Known rows:
[ -9  13   8 -16 -58   4  -8   9  -8 -14   1  -4  -2 -11  16  -5 -22   1
  -4 -12   8  19 -22 -10 -22   3  11   3  -7 -29   0 -10  26   1  23 -16
 -52   7  27 -45  32 -16  15]: J738
[ 17 -25  11   4 -33 -16   4  21 -31 -10  13 -21  24  -5  16  18  -1  27
 -26   2 -10   4  11  -9  22   1  -1  17 -14  -4   1  -7   1  35  18  -9
 -36  -4 -13 -14  26  -7 -19]: J277
[ -8  11  -3   1  38  12  -3   1 -16  -2  -1  19  -7   8 -22  -5  11 -46
  -4  -7  -3   4   4   7   0   0   3  -7   4  18  -4   9   3 -18 -14  16
  -7   9 -12 -20 -10  -6  -4]: J346
[ 12 -10  10  38   2 -14   1  18 -22 -18   7 -23  11 -15   9  22 -21  11
 -14 -12   1  16 -11 -10   0  -6  15  16 -16 -30   3 -10  24  38  21 -22
 -42  18 -13 -26   7 -13  -8]: J675
[ -7  10  -3   4  42  11  -5   3 -14   1  -2  14 -11  10 -16  -5   8 -47
  -3  -9  -2   5   4   7   4   2   3  -8   7  19  -2   9   0 -20 -12  15
  -8   6 -11 -22  -7  -6  -3]: J29
[ -6  11  -4  -3  38   9  -2   3  -8   1   0  19 -10  12 -19  -6   9 -50
  -2  -8  -2   3   9   6   4   1   2  -4   7  21  -3   8   0 -17 -13  18
 -10  11 -10 -26 -11  -6   0]: J915
[ -6   8  -5   3  35  11  -5   1 -15   0  -2  20  -9  10 -17  -5   8 -48
  -1  -8  -2   6   0   7   0   1   1  -7   6  17  -2   9   3 -18 -13  17
 -11   6 -13 -32  -9  -6  -4]: J25
[ 26  -6   8  17  21 -16   2  19 -21  -5   1  12   0   7 -13  -9   2   1
 -27   8   2  12  14  -7  26   0  -9  -9 -12  13   2   9  -1   7  14  16
  16 -11  12  36  21   1 -19]: J543
[  2  -8  -8 -19 -54  -7   5   8 -30  -7  15 -23  15 -13  17  16  10  42
 -22   8 -14  14  15 -10  30  -2 -11  10   6 -11   3   3  -5  34  23  -6
   7  -9  11 -13  34   8 -18]: J244
[  2   5  -4  33   9 -11  15 -13  37 -13 -16 -21   2 -17   7  24 -20  34
  11 -11   8  16   1 -11 -10 -15 -10  -1  10 -22   8  -6   1  30 -11 -20
  15  -5 -18  -6 -36  10  10]: J79
[-12  12  -9 -18 -50  -2 -16  -4 -13   3   1 -24  -8  -9  15 -11   7  47
   9  11  -6  -3 -24 -10   0   7  -6   4  11 -32  -2 -19  23  23   2 -19
  24   4  25 -19  34  13  -6]: J111
[ 23  18  11  36  34 -14   7  20  -6 -17  -3  11  -3 -11 -36   6 -22 -35
 -22 -15   2  19   8  -8  19 -12 -10   1 -13 -35   5  10  14  26  28  10
 -26  23  17  50 -12 -14 -12]: J271
[ 23 -10   7  14  21 -14 -10  13  34   3 -16  13  -7   5  -7 -11 -14 -24
   8  -2   8  -4 -15  -1   3   4 -11  -7 -10 -32  -3  10  14 -14  19  -3
  14   5  28  61  15  -2   5]: J555
[  2 -23  11   9   5  -7  -3   0  10  16  11 -19  17  -8  17  -9  -6  10
   9  14   8 -18  -7  -9  -7   4  13  24 -14  17  -3 -23  -9  31 -21 -24
 -19  -8 -10 -21  17   9  13]: J267
[ 21 -18   8  37  39  16  -1  -6   5  17  -4  12 -13   2  13  -8 -14 -18
 -14  15   4  10  11  -9  11   5 -10  20   9  32   4   9  -9  20 -23  -1
  14  -6 -12 -44   6  -1   5]: J455
[-15   1 -13 -22  -8  -1   8 -12 -11 -11   3 -19   6 -14  10  18  11   2
   7  -9  -6  -5   4   0   0  -5   2 -15  11   2  -1  -8  -5  -6  -1  -1
   6  -7 -16 -12  -8  13  -9]: J260
[  7 -16  -4  11 -18 -15  12 -16  44  13   1 -21   8 -17  19  -6 -13  28
  10  12   8 -11   7 -11   9  -8 -13   2  10   1   2 -13 -14  27 -20 -23
  10  -9   4  24   3  14   6]: J987
[ 19   1   8  43  40  -3   9 -10  42   1 -19  16  -9 -15 -24  -7 -22 -44
   8 -12   9  12  -5  -6 -17 -13  -1  12  -1 -12   4   8   2  13 -17 -14
  -7  21  -7  12 -36  -9  17]: J795
[ -2 -12   7 -15 -54   3  -3  -3  15   0   1  -2   4  -9  14 -10 -19  18
  -5   4   8  15 -10 -10 -17   4   4   9  -6 -27  -1  -8  18  -3  -1 -20
 -51 -11  29 -44  34 -15  19]: J36
[ -8  11  -4  -1  40   9   0   2  -9  -1  -1  16 -10  10 -19  -4  10 -45
  -7  -7  -2   3   7   8   1   2   4  -7   8  22  -3   8  -1 -19 -14  17
 -12  10 -14 -19 -12  -5   0]: J853

Facts:
J152 {mulu=a}
J455 {mulu=a, plebepli=J795 J79}
J38 {mulu=d}
J79 {mulu=d}
J451 {mulu=a, plebepli=J129 J738}
J902 {mulu=c}
J971 {mulu=d, plebepli=J689 J271 J555}
J408 {mulu=d, plebepli=J39}
J761 {mulu=a, plebepli=J188}
J339 {mulu=b}
J675 {mulu=b, plebepli=J271}
J906 {mulu=a, plebepli=J514}
J979 {mulu=b, plebepli=J207}
J188 {mulu=d, plebepli=J543 J130}
J720 {mulu=b, plebepli=J595}
J333 {mulu=a}
J58 {mulu=d}
J808 {mulu=a}
J105 {mulu=b, plebepli=J230 J442 J891 J446}
J831 {mulu=a}
J62 {mulu=a}
J998 {mulu=a}
J87 {mulu=d}
J937 {mulu=a}
J273 {mulu=a, plebepli=J808 J18 J316}
J39 {mulu=a, plebepli=J979 J922}
J952 {mulu=a, plebepli=J416}
J331 {mulu=a}
J260 {mulu=d}
J433 {mulu=a, plebepli=J416 J795}
J41 {mulu=d, plebepli=J689}
J367 {mulu=c, plebepli=J636 J226 J952}
J466 {mulu=d}
J111 {mulu=d, plebepli=J587}
J555 {mulu=a, plebepli=J808 J891}
J543 {mulu=a, plebepli=J645 J971}
J852 {mulu=d, plebepli=J451}
J52 {mulu=a}
J645 {mulu=a, plebepli=J416 J271}
J891 {mulu=a}
J795 {mulu=a}
J915 {mulu=a}
J458 {mulu=a}
J416 {mulu=d, plebepli=J79 J675}
J738 {mulu=c, plebepli=J675}
J173 {mulu=a, plebepli=J891 J130}
J36 {mulu=c, plebepli=J416 J451 J16}
J64 {mulu=a, plebepli=J153 J267 J553}
J689 {mulu=b}
J356 {mulu=a}
J553 {mulu=d, plebepli=J105 J683 J555}
J207 {mulu=b}
J226 {mulu=a}
J683 {mulu=d, plebepli=J18}
J129 {mulu=d, plebepli=J808}
J271 {mulu=a}
J16 {mulu=d, plebepli=J738 J675}
J853 {mulu=a}
J277 {mulu=b, plebepli=J971 J675}
J47 {mulu=d, plebepli=J675}
J636 {mulu=a}
J595 {mulu=b, plebepli=J129}
J809 {mulu=a}
J348 {mulu=d, plebepli=J555}
J224 {mulu=b}
J446 {mulu=d, plebepli=J153}
J230 {mulu=b}
J587 {mulu=b, plebepli=J129 J36 J555}
J148 {mulu=d, plebepli=J987 J891 J446}
J18 {mulu=a, plebepli=J207}
J25 {mulu=a}
J267 {mulu=b, plebepli=J891 J795 J36}
J514 {mulu=c, plebepli=J689 J18}
J512 {mulu=a}
J634 {mulu=a}
J984 {mulu=a, plebepli=J273}
J130 {mulu=d, plebepli=J808}
J922 {mulu=d, plebepli=J38}
J194 {mulu=d, plebepli=J738 J587}
J442 {mulu=a, plebepli=J689 J36}
J346 {mulu=a}
J987 {mulu=d, plebepli=J416 J891}
J31 {mulu=a, plebepli=J331}
J244 {mulu=d, plebepli=J277 J271}
J316 {mulu=a}
J505 {mulu=b}
J638 {mulu=a}
J728 {mulu=a, plebepli=J891}
J948 {mulu=a}
J29 {mulu=a}
J622 {mulu=a, plebepli=J979 J18}
J153 {mulu=c, plebepli=J738 J36}

Rows:
No name comes twice in this set of rows, the named rows included.
[ 10   0   2  32  -2 -12  11 -14  33 -11 -10 -20   2 -17  13  24 -21  47
   1  -5   9  16   5 -10   1 -13 -11   7   9 -21   6  -4   6  36 -10 -25
  13  -6  -6 -18 -24  10  -1] => J416
[-12 -21  -7  -7 -33 -17  10 -15  44   7  10 -14  16 -15  15 -11 -15 -10
  13  -3   6 -15  -6 -10   6 -10   0   8  10 -23   3 -13 -14  24  -8 -24
 -14 -12  21  59  -5  12  12] => J446
[ -8 -14   0 -27 -62   1  17   0   3   2  16  12  25   7  13  -7 -13  51
  -9  11  -2   1  12  -4 -18   1  -1  -5 -13   2   3  11 -17 -23  24   9
 -41 -11  22  -5  25 -17   5] => J514
[ 18 -26   8   9  39  -2  -2  -2  39  18  -2  18  -5   8  13 -13   3 -39
   4  13   8 -15   8  -3   8   3  -9   4  -1  16  -4   6 -11 -16 -21 -11
  -3  -7  14  39  18   9  12] => J728
[  4 -29   8   6  34  16 -11  -3  21  19  11  15 -10  10  20 -11   0 -26
   2  17  -2 -12   3  -6  20   5  -9  25   6  14  -3   9 -11   2 -21 -13
  10  -7  26  -8  21  -1  11] => J64
[ -8  32  -8 -13 -54 -16 -18  -3   7 -17 -18 -25 -11 -12  14  -4  -9  52
  11  -6   6   4 -30  -5 -14   5  -4 -16   7 -36   1 -28  29  11  22 -16
  24  36  26  23  21  13   2] => J129
[-14 -11 -11 -19 -55 -12  11 -17  44  13  12 -12  17 -13  14  -8   0  49
  11   7  -1 -16  -2   4 -10  -2  -1   2   3 -28   4   7 -19  -6  24 -17
  30 -10  17  68 -16   8   5] => J683
[ 22  12   9  39  37  11   0  -1  11   6 -24   9 -15  -8  -3  10 -19  10
 -18   5   9  15  10  -8  -2  -2 -12   8   5  22   4  12   2  24 -22   6
  21   4 -22 -43 -21  -3   5] => J952
[ 16  24   6  11   7  -8  -7   5  33  -8 -26  18  -9  14 -25 -11  -1  23
   8  -3   6  -4 -17  11 -16   4  -4 -18 -13 -23   3  10   7 -22  26  15
  30  -5  10  58 -21  -4   6] => J316
[  1 -13  11  -6 -29 -10 -22  16 -30  -3   0 -18  -3   5  16 -10  -1  39
   7   8   3 -12 -26  -6 -11   7  13  13 -15 -28  -6 -30  25  26  -7 -19
   8  12   9 -29  31   4   4] => J587
[-13 -10   7  -1 -53   4   7  -3 -14   3  10 -13  22   7  12  18  -3  52
  14   4  -7 -13  -7  11 -21   5  18  12 -15   7   6  11 -19 -10  25   2
  23 -11 -18  27 -47 -13  13] => J979
[ 18  -1  -8 -16 -37 -20   5  -9  31 -12 -25 -19  10 -12  13   0   8  44
  10   2   8 -12  -5  -2  -5  -3 -12 -22   2 -33   0 -28   9 -13  21  -8
  32  -6  14  67  16  16 -10] => J130
[-11  14  -7   1  39   4   1   4 -10 -14   0  22 -13   6 -33  -1   6 -54
   3 -13   1   7   5   7   3  -8  10 -15   7   5  -6   8   1 -23  -2  16
 -47  24 -12  -2 -18  -7   1] => J331
[ -5 -17   6 -21 -60   7   0  -8  15   9  11   6   7  -8  18 -10 -18  -9
   4   4   9   5  -3 -10 -15   2   9  11  -5 -23  -2  -9   8  -8  -8 -20
 -56 -13  30 -47  38 -14  18] => J153

The same things again, as new rows of numbers:
Known rows:
[ 31  -2   6  22  34  16  -3  47  10  19  -3   5 -12   6  30 -13   7 -44
  15  -8  20   0   2   9 -12  -2]: J58
[ 21  36  32  13  10  -9  13  40  -8  11 -48  -3 -20  -4  29   6  -4 -12
   3  -8  50 -17 -30 -42   6  12]: J41
[ 15  24 -12  -1  -2  48   2  15  15 -25 -26 -38 -16  20   5  -3  -2 -13
  59  -7 -38   6  21   6   2 -30]: J902
[ -8   4 -15  -9  12 -21   3 -23  11 -10  19   7  13  15   2  16  24  -5
   8  -3 -27 -24   5  23 -23  -5]: J25
[ -9  66  11   7 -34  19  28  -4  -4   1 -54 -60 -30  24  18  25 -29   9
  36   8 -14   1 -13 -37  17 -30]: J514
[ 18  -4   5   9  38   9  13  35 -17  19 -35  19 -29 -29  -5 -48  -7  -3
  14   4  35  -9  -4 -41  -9  40]: J47
[-22 -34 -27 -36  26 -10 -18 -37  -4  -1   9  -4   3 -28 -23  -4 -35  28
 -17  -4  -4 -29 -14 -15  -2 -16]: J451
[  3   6 -34  -1   2  -6   7 -51  -9 -16   3  -9   8  -8 -10 -28  29  56
 -14  31   1  12   5   6 -30  50]: J433
[  6 -28  -4 -22   1 -13   1 -32 -14 -17  30  37 -16  12  -2   8  10  54
  -4  67 -16  42   6  32 -12  12]: J795
[  7   8 -40   3   4  -3   9 -50  -5 -14   6  -6   2  -4   1 -25  33  56
 -17  31  -8  14   4  11 -42  49]: J455
[-28  27 -13  36 -15  12 -17  57  -3  74 -21  -6   8  18  41 -44   1 -52
  14  10  14  -8   6   7   7  21]: J408
[-31 -62  -8 -22 -26 -23 -16 -45  23 -19  27  28  -2  13  -9  37 -32 -12
 -20  10  -7  33 -28 -11  22 -52]: J808
[ 27   9  51 -18 -42  20  -8  47 -28 -16  11   3  12 -18  -6  30 -14  41
 -23 -21   1  22   9  33  38 -14]: J230
[ 11  23  24  15 -12  30  25  26  -8   1  18  -6  14 -10 -15   5  -3 -15
 -11 -52 -19  20  38  39  -4  -8]: J505
[-10   3 -12  -9  17 -16   5 -20   9 -10  17   6   7  17   5  12  25  -8
   8  -6 -28 -28  13  25 -20  -6]: J333
[ -5  -2 -11  -6   8 -18   5 -22   8  -9  17   9  13  16   3  16  18  -9
   6   2 -31 -26   5  23 -21  -9]: J853
[-17  -5  -7  -7   3 -27  25 -41  -7 -27 -21  27  -6  -4 -40 -19  17  27
   4  13 -13  -7   4 -38 -13  40]: J645
[ 22   5 -12 -31   6  55 -20  17 -16 -16 -28 -38 -30 -13 -16 -10 -37  49
  45  16 -23  -7   1 -20  27 -17]: J153
[-21  -5 -17   2 -25 -31   3 -46  25 -28 -12  18  17   5 -20 -14  26 -14
 -13 -19 -12  -2 -10 -33  -9  11]: J761
[ 13 -13   6  31 -12   2  -6  17  21 -11 -36  23  -8  -4   8 -33   3 -52
  -2 -18  39  33 -24 -51   4  15]: J188

Rows:
No name comes twice in this set of rows, the named rows included.
[ 39 -17  20 -14  18  20 -34  69  -9  12 -14  15 -15 -19  25  -5 -17  19
   6  21  42 -13 -26  -6  28   5] => J446
[-29   1 -15  26  -9   7 -30  66 -10  70 -12  16   2  28  26 -44   2 -61
  20  16   0  -7  15  23  20  15] => J922
[ -4  20   8 -29  -3 -25   2 -19 -15  -9 -13  -1   2 -10  -4  22   7  47
 -12  12   1 -38 -20 -23   6   1] => J442
[-28 -32  30 -35   9 -46  28 -16  -8 -20  -9  72 -32   9 -44  19  -8  25
  16  29 -27   4  10 -28   4  -2] => J271
[-15   3  -1  -7 -19 -38  19 -40   0 -32 -25  30   4   5 -32 -14  20   9
  -7  -1  -9 -14  -7 -43  -5  20] => J543
[-28  48   7   3 -16 -37  25 -36  -6  11 -13 -17   4  15  16  32   0  11
 -16   5  -7 -36 -22 -22 -17 -10] => J906
[  1 -57   1   1  19  24 -35  17  28   8   5  12 -17 -23  16  -8 -49 -36
 -11  -4  49  28 -34 -24  20 -23] => J129
[ -2  20  86 -11 -32  -5  46  43 -32  -3   0  20 -25  -7 -23  49 -42  27
  -6 -19   1  34   8  -3  36 -28] => J689
[ 20 -21 -14  10  26  23 -28  28   6  16 -13 -19  -7 -28  16 -32 -23 -16
  -7 -11  50  -3 -25 -25   8   2] => J111
[-71  26 -31  11 -37 -30 -13  -9 -11  58   6   1  25  32   6 -15  15 -15
  -2  18 -39 -28  16  17   6   4] => J39
[ -3 -11   1  16  -8  45   9   1   5   2  22 -33  23 -33 -26 -14 -43 -10
 -36 -75   6  21  11   4  13 -18] => J720
[ 25  16   3  16 -13   9 -31  41   6  22 -25 -21   3  -9  41  -9  -8  -4
 -15   9  59   1 -46 -21  23   9] => J553
[-40 -18  -9  -5 -20 -29   4 -54  12   9  26   3   4  23   9  33 -21 -14
 -19  12  -8  21 -26  -2   0 -35] => J316
[ 26  36  30  -8 -49  34  -9  41 -26 -13 -13 -23  32 -26 -12   6  -2  54
 -38 -45  17   2  -2   9  33   9] => J105
[-56  50 -25  14 -22 -29  12 -43  -4  50   4 -39  20  24  27  12  -2   2
 -20  11 -13 -25 -15  -3 -13  -4] => J622

